Below is a small trained network, with its code and all its weights. Each question gives an input and a class and asks what happens when units are switched off, that is, made to give their printed mean instead of their output.

import numpy as np


def w(rows, s, z=0):
    codes = np.array(rows[::2]) - 128.0
    scale = np.full(codes.shape[1], s)
    scale[-1] = z or s
    return codes * scale


def norm(h):
    return h / np.sqrt((h * h).mean(-1, keepdims=True) + 1e-5)


def f(y):
    return np.maximum(y, 0)


def log_softmax(a):
    a = a - a.max(-1, keepdims=True)
    return a - np.log(np.exp(a).sum(-1, keepdims=True))


def net(x, mask):
    res = np.array(x, float).reshape(1, 4) / 4 @ E
    u = 0
    for l in range(2):
        y = f(norm(res) @ A[l][:, :-1].T + A[l][:, -1])
        res = res + np.where(mask[u : u + 3], y, B[l][:, -1]) @ B[l][:, :-1]
        u += 3
    return log_softmax(norm(res)[-1] @ U[:, :-1].T + U[:, -1])


A, B = {}, {}
E = w([
[33,94,164,97,138,154,142,142,181,153,69],'x0',
[122,145,254,77,92,38,44,120,148,169,213],'x1',
[144,158,112,188,133,65,86,21,174,146,39],'x2',
[106,175,120,70,89,116,150,103,106,100,100],'x3',
],0.0044)
A[0] = w([
[158,16,128,172,197,151,58,182,178,177,136,4],'L0N1',
[7,92,198,76,172,198,96,145,192,142,37,11],'L0N2',
[94,169,111,2,98,142,137,82,108,103,94,45],'L0N3',
],0.0051,0.0034)
B[0] = w([
[111,196,164,171,4,156,131,124,153,120,73,193],'L0N1',
[180,171,98,110,146,108,112,101,52,66,175,254],'L0N2',
[134,136,160,232,67,177,126,130,195,193,120,201],'L0N3',
],0.011,0.0032)
A[1] = w([
[79,75,160,53,117,197,173,254,93,128,166,3],'L1N1',
[98,142,110,127,181,83,65,83,153,150,31,105],'L1N2',
[95,133,134,96,179,135,111,69,90,24,158,102],'L1N3',
],0.0052,0.0023)
B[1] = w([
[69,130,89,137,193,29,103,80,182,156,45,251],'L1N1',
[49,70,119,61,186,130,167,254,124,137,190,228],'L1N2',
[204,54,99,103,207,103,63,101,125,119,129,197],'L1N3',
],0.0072,0.0031)
U = w([
[217,188,72,111,176,72,113,100,2,63,193,125],'0',
[93,225,158,217,25,152,139,167,169,154,98,94],'1',
[35,67,85,94,235,6,136,169,184,171,110,75],'2',
[136,71,145,85,149,122,154,130,118,134,132,254],'3',
[162,84,160,121,128,178,148,110,117,135,173,53],'4',
],0.0066,0.0074)

Each question gives the input, the list of numbers given to net, and the class t.
The units are the neurons (one row each of A and B). Each row of codes is followed by its name. A weight is (code - 128) times the scale printed after its matrix; where a second scale follows, it is the last column's (A, B and U).
mask holds one flag per neuron, layer by layer. A switched-off neuron (its flag False) gives its mean, the last column of its row in B, instead of its output. The means were averaged over made-up inputs and are rounded, as every weight is.
A unit's drop is (log p(t) with every unit on - log p(t) with that unit switched off) / (log p(t) with every unit on - log p(t) with every unit switched off).
The circuit of an input: a set's keep is (log p(t) with only the set's units on - log p(t) with every unit switched off) / (log p(t) with every unit on - log p(t) with every unit switched off). Starting from all 6 units, units are removed one at a time, each time the one whose removal leaves the highest keep (on an exact tie, the one counted first), for as long as the keep stays at least 0.8.
units of the circuit, in order: the units of the circuit, biggest drop first
most important unit: the unit with the biggest drop
top k neurons: the k neurons with the biggest drops, biggest first
top k neurons in layer l: the k neurons of layer l with the biggest drops, biggest first
drop of u: that unit's drop, to one decimal
input [-1,1,4,-8], class 1: most important unit => L0N1
input [-3,3,-4,4], class 1: top 2 neurons in layer 1 => [L1N2 L1N3]
input [-4,7,3,-7], class 1: units of the circuit, in order => [L0N1 L0N2]
input [-4,-1,-7,4], class 2: units of the circuit, in order => [L1N1 L0N2]
input [-4,5,6,0], class 2: units of the circuit, in order => [L0N2 L1N2]
input [-5,4,-1,6], class 1: units of the circuit, in order => [L0N3 L0N2]
input [2,4,-6,7], class 1: top 3 neurons => [L0N3 L1N2 L1N3]
input [0,2,-5,1], class 2: top 2 neurons => [L1N1 L0N2]
input [-2,6,7,5], class 2: top 3 neurons => [L1N2 L0N2 L0N1]
input [-6,4,-7,1], class 2: top 3 neurons => [L1N1 L0N2 L0N1]
input [-2,4,8,6], class 2: top 3 neurons => [L1N2 L0N1 L0N2]
input [6,-6,0,5], class 0: top 2 neurons => [L0N2 L0N1]
input [7,6,6,2], class 0: top 2 neurons => [L0N2 L1N1]
input [5,-5,-2,6], class 1: units of the circuit, in order => [L0N3]
input [8,1,8,-8], class 0: top 3 neurons => [L0N2 L0N3 L1N1]
input [-5,4,-2,6], class 1: top 4 neurons => [L0N3 L0N2 L1N3 L1N2]
input [4,4,1,-3], class 0: drop of L0N2 => 1.0
input [-5,6,8,-4], class 2: drop of L0N1 => 0.2
input [1,1,-5,-1], class 2: drop of L1N1 => 0.7
input [7,-7,7,-5], class 0: top neuron => [L0N2]
input [-5,-2,-7,3], class 2: top 2 neurons => [L1N1 L0N2]
